Below are the code and all the weights of a small trained network. Each question names an input and a class and asks about switching units off, where a switched-off unit gives its printed mean instead of its output.

import numpy as np


def w(rows, s, z=0):
    codes = np.array(rows[::2]) - 128.0
    scale = np.full(codes.shape[1], s)
    scale[-1] = z or s
    return codes * scale


def f(y):
    return y / 2 * (1 + np.tanh(0.7978845608 * (y + 0.044715 * y**3)))


def log_softmax(a):
    a = a - a.max(-1, keepdims=True)
    return a - np.log(np.exp(a).sum(-1, keepdims=True))


def net(x, mask):
    res = np.array(x, float).reshape(1, 8) / 4 @ E
    y = f(res @ A[0][:, :-1].T + A[0][:, -1])
    res = res + np.where(mask, y, B[0][:, -1]) @ B[0][:, :-1]
    return log_softmax(res[-1] @ U[:, :-1].T + U[:, -1])


A, B = {}, {}
E = w([
[54,109,230,86,191,138,87,145,240],'x0',
[31,170,142,133,198,27,114,86,53],'x1',
[135,114,104,134,129,101,100,202,74],'x2',
[227,102,166,107,102,171,156,123,171],'x3',
[127,59,139,23,63,127,150,96,92],'x4',
[160,119,128,234,194,161,40,255,166],'x5',
[194,220,177,133,97,149,156,115,66],'x6',
[113,111,11,199,156,215,138,42,127],'x7',
],0.0081)
A[0] = w([
[68,83,134,107,146,104,124,62,203,176],'N0',
[85,113,118,154,153,105,115,115,86,252],'N1',
[68,125,124,96,160,102,145,84,126,199],'N2',
[171,64,138,7,53,105,150,109,80,176],'N3',
[195,74,117,163,126,151,96,152,164,178],'N4',
[183,76,67,192,118,92,146,171,128,179],'N5',
[130,156,62,175,112,128,130,125,109,216],'N6',
[197,134,163,160,107,147,121,130,162,181],'N7',
[74,166,103,97,140,144,132,100,114,197],'N8',
[114,101,191,132,165,91,110,200,62,214],'N9',
[57,88,125,105,135,160,137,135,213,225],'N10',
[241,157,196,105,126,148,162,117,173,202],'N11',
],0.014,0.0032)
B[0] = w([
[146,52,224,98,171,153,193,122,70,215],'N0',
[125,145,116,133,135,70,119,118,53,186],'N1',
[132,99,189,158,136,67,145,104,102,202],'N2',
[103,142,80,73,13,60,173,147,250,255],'N3',
[167,129,121,108,144,202,100,143,165,210],'N4',
[155,122,41,73,188,140,147,104,131,195],'N5',
[118,95,63,141,145,167,168,141,76,190],'N6',
[160,186,167,139,129,193,117,115,111,201],'N7',
[100,103,136,158,101,113,170,161,108,181],'N8',
[121,173,124,124,150,64,24,110,135,205],'N9',
[119,61,166,162,123,164,67,121,175,215],'N10',
[161,223,205,145,131,165,143,134,136,244],'N11',
],0.016,0.017)
U = w([
[96,43,195,98,160,97,168,115,131,53],'0',
[196,255,160,119,124,174,170,164,134,130],'1',
[152,52,142,131,150,240,70,174,230,94],'2',
[112,138,117,35,42,93,194,157,193,251],'3',
[182,119,13,61,202,174,150,154,123,89],'4',
[98,163,114,109,181,48,61,159,100,129],'5',
[70,122,27,197,107,138,209,147,50,56],'6',
],0.0084,0.0024)

Each question gives the input, the list of numbers given to net, and the class t.
The units are the neurons (one row each of A and B). Each row of codes is followed by its name. A weight is (code - 128) times the scale printed after its matrix; where a second scale follows, it is the last column's (A, B and U).
mask holds one flag per neuron, in row order. A switched-off neuron (its flag False) gives its mean, the last column of its row in B, instead of its output. The means were averaged over made-up inputs and are rounded, as every weight is.
A unit's drop is (log p(t) with every unit on - log p(t) with that unit switched off) / (log p(t) with every unit on - log p(t) with every unit switched off).
The circuit of an input: a set's keep is (log p(t) with only the set's units on - log p(t) with every unit switched off) / (log p(t) with every unit on - log p(t) with every unit switched off). Starting from all 12 units, units are removed one at a time, each time the one whose removal leaves the highest keep (on an exact tie, the one counted first), for as long as the keep stays at least 0.8.
circuit, biggest first: the units of the circuit, biggest drop first
most important unit: the unit with the biggest drop
k most important neurons: the k neurons with the biggest drops, biggest first
drop of u: that unit's drop, to one decimal
input [-1,3,6,-6,-4,-2,-2,2], class 6: most important unit : N6
input [-7,5,7,-7,4,-1,2,-1], class 6: 2 most important neurons : N6, N8
input [8,2,7,0,-1,-8,3,-2], class 0: 4 most important neurons : N2, N0, N11, N4
input [3,-2,-5,-5,3,3,-6,2], class 0: 3 most important neurons : N0, N7, N11
input [-3,3,-5,-7,3,3,-5,-2], class 0: 2 most important neurons : N0, N2
input [8,-4,0,-1,3,-3,-6,-5], class 0: 2 most important neurons : N0, N4
input [3,7,5,-3,2,1,-1,4], class 5: 2 most important neurons : N9, N1
input [-2,-5,-8,-6,-7,2,-1,-4], class 2: 2 most important neurons : N11, N1
input [-4,1,-6,0,0,2,-8,4], class 4: 2 most important neurons : N5, N6
input [2,7,-3,2,6,4,5,3], class 5: 2 most important neurons : N3, N0
input [-6,4,6,1,-7,1,3,4], class 4: 2 most important neurons : N5, N2
input [1,5,-6,-1,-4,1,7,-4], class 5: drop of N4 : 0.3
input [-3,-6,3,7,5,5,-6,-8], class 1: drop of N11 : 2.1
input [-4,7,3,6,6,-1,7,7], class 3: drop of N3 : 2.1
input [5,1,7,-6,8,4,4,-7], class 5: circuit, biggest first : N9
